Here is a tiny trained network, its code and every weight. The questions are about switching its units off for an input and a class, where a switched-off unit gives its printed mean instead of its output.

import numpy as np


def w(rows, s, z=0):
    codes = np.array(rows[::2]) - 128.0
    scale = np.full(codes.shape[1], s)
    scale[-1] = z or s
    return codes * scale


def f(y):
    return np.maximum(y, 0)


def log_softmax(a):
    a = a - a.max(-1, keepdims=True)
    return a - np.log(np.exp(a).sum(-1, keepdims=True))


def net(x, mask):
    res = np.array(x, float).reshape(1, 4) / 4 @ E
    y = f(res @ A[0][:, :-1].T + A[0][:, -1])
    res = res + np.where(mask, y, B[0][:, -1]) @ B[0][:, :-1]
    return log_softmax(res[-1] @ U[:, :-1].T + U[:, -1])


A, B = {}, {}
E = w([
[111,177,56,110,24],'x0',
[142,250,159,84,173],'x1',
[27,110,93,21,162],'x2',
[35,123,199,205,137],'x3',
],0.012)
A[0] = w([
[107,34,114,147,88,212],'N0',
[140,128,157,253,122,126],'N1',
[107,190,95,77,65,254],'N2',
[167,129,102,145,80,121],'N3',
[220,29,128,101,157,200],'N4',
[144,147,146,103,193,63],'N5',
],0.017,0.0028)
B[0] = w([
[49,44,85,208,187,234],'N0',
[179,75,224,119,1,253],'N1',
[101,224,50,177,66,234],'N2',
[183,122,156,164,138,193],'N3',
[183,72,58,44,153,233],'N4',
[109,201,187,90,181,187],'N5',
],0.016,0.017)
U = w([
[160,141,95,62,143,128],'0',
[180,228,104,161,86,97],'1',
[166,60,88,176,150,3],'2',
[92,169,207,102,172,182],'3',
[9,116,89,121,94,207],'4',
[138,94,194,155,45,159],'5',
],0.012,0.0045)

Each question gives the input, the list of numbers given to net, and the class t.
The units are the neurons (one row each of A and B). Each row of codes is followed by its name. A weight is (code - 128) times the scale printed after its matrix; where a second scale follows, it is the last column's (A, B and U).
mask holds one flag per neuron, in row order. A switched-off neuron (its flag False) gives its mean, the last column of its row in B, instead of its output. The means were averaged over made-up inputs and are rounded, as every weight is.
A unit's drop is (log p(t) with every unit on - log p(t) with that unit switched off) / (log p(t) with every unit on - log p(t) with every unit switched off).
The circuit of an input: a set's keep is (log p(t) with only the set's units on - log p(t) with every unit switched off) / (log p(t) with every unit on - log p(t) with every unit switched off). Starting from all 6 units, units are removed one at a time, each time the one whose removal leaves the highest keep (on an exact tie, the one counted first), for as long as the keep stays at least 0.8.
circuit, biggest first: the units of the circuit, biggest drop first
unit that matters most: the unit with the biggest drop
top k neurons: the k neurons with the biggest drops, biggest first
drop of u: that unit's drop, to one decimal
input [6,-6,-1,0], class 2: top 2 neurons	N3, N0
input [7,-4,5,-8], class 1: circuit, biggest first	N2
input [3,-3,0,-1], class 2: circuit, biggest first	N1, N5
input [4,3,6,-5], class 1: top 2 neurons	N2, N0
input [-7,7,-4,-4], class 3: top 2 neurons	N5, N2
input [-1,-4,0,1], class 2: top 2 neurons	N2, N0
input [5,-8,-5,-1], class 2: top 2 neurons	N0, N4
input [7,5,-8,2], class 5: top 2 neurons	N1, N5
input [3,1,-2,-1], class 1: top 2 neurons	N1, N0
input [-2,1,4,-1], class 3: top 2 neurons	N4, N0
input [4,-5,-8,-5], class 2: top 3 neurons	N4, N0, N5
input [-3,-3,7,-5], class 0: top 3 neurons	N4, N3, N1
input [7,5,5,1], class 1: top 2 neurons	N2, N0
input [1,7,4,-2], class 1: unit that matters most	N2
input [-7,-1,-4,-5], class 0: top 2 neurons	N4, N0
input [-8,5,-1,2], class 3: drop of N5	0.5
input [-3,8,3,-2], class 3: drop of N5	1.1
input [1,-3,-1,-1], class 2: drop of N1	0.2
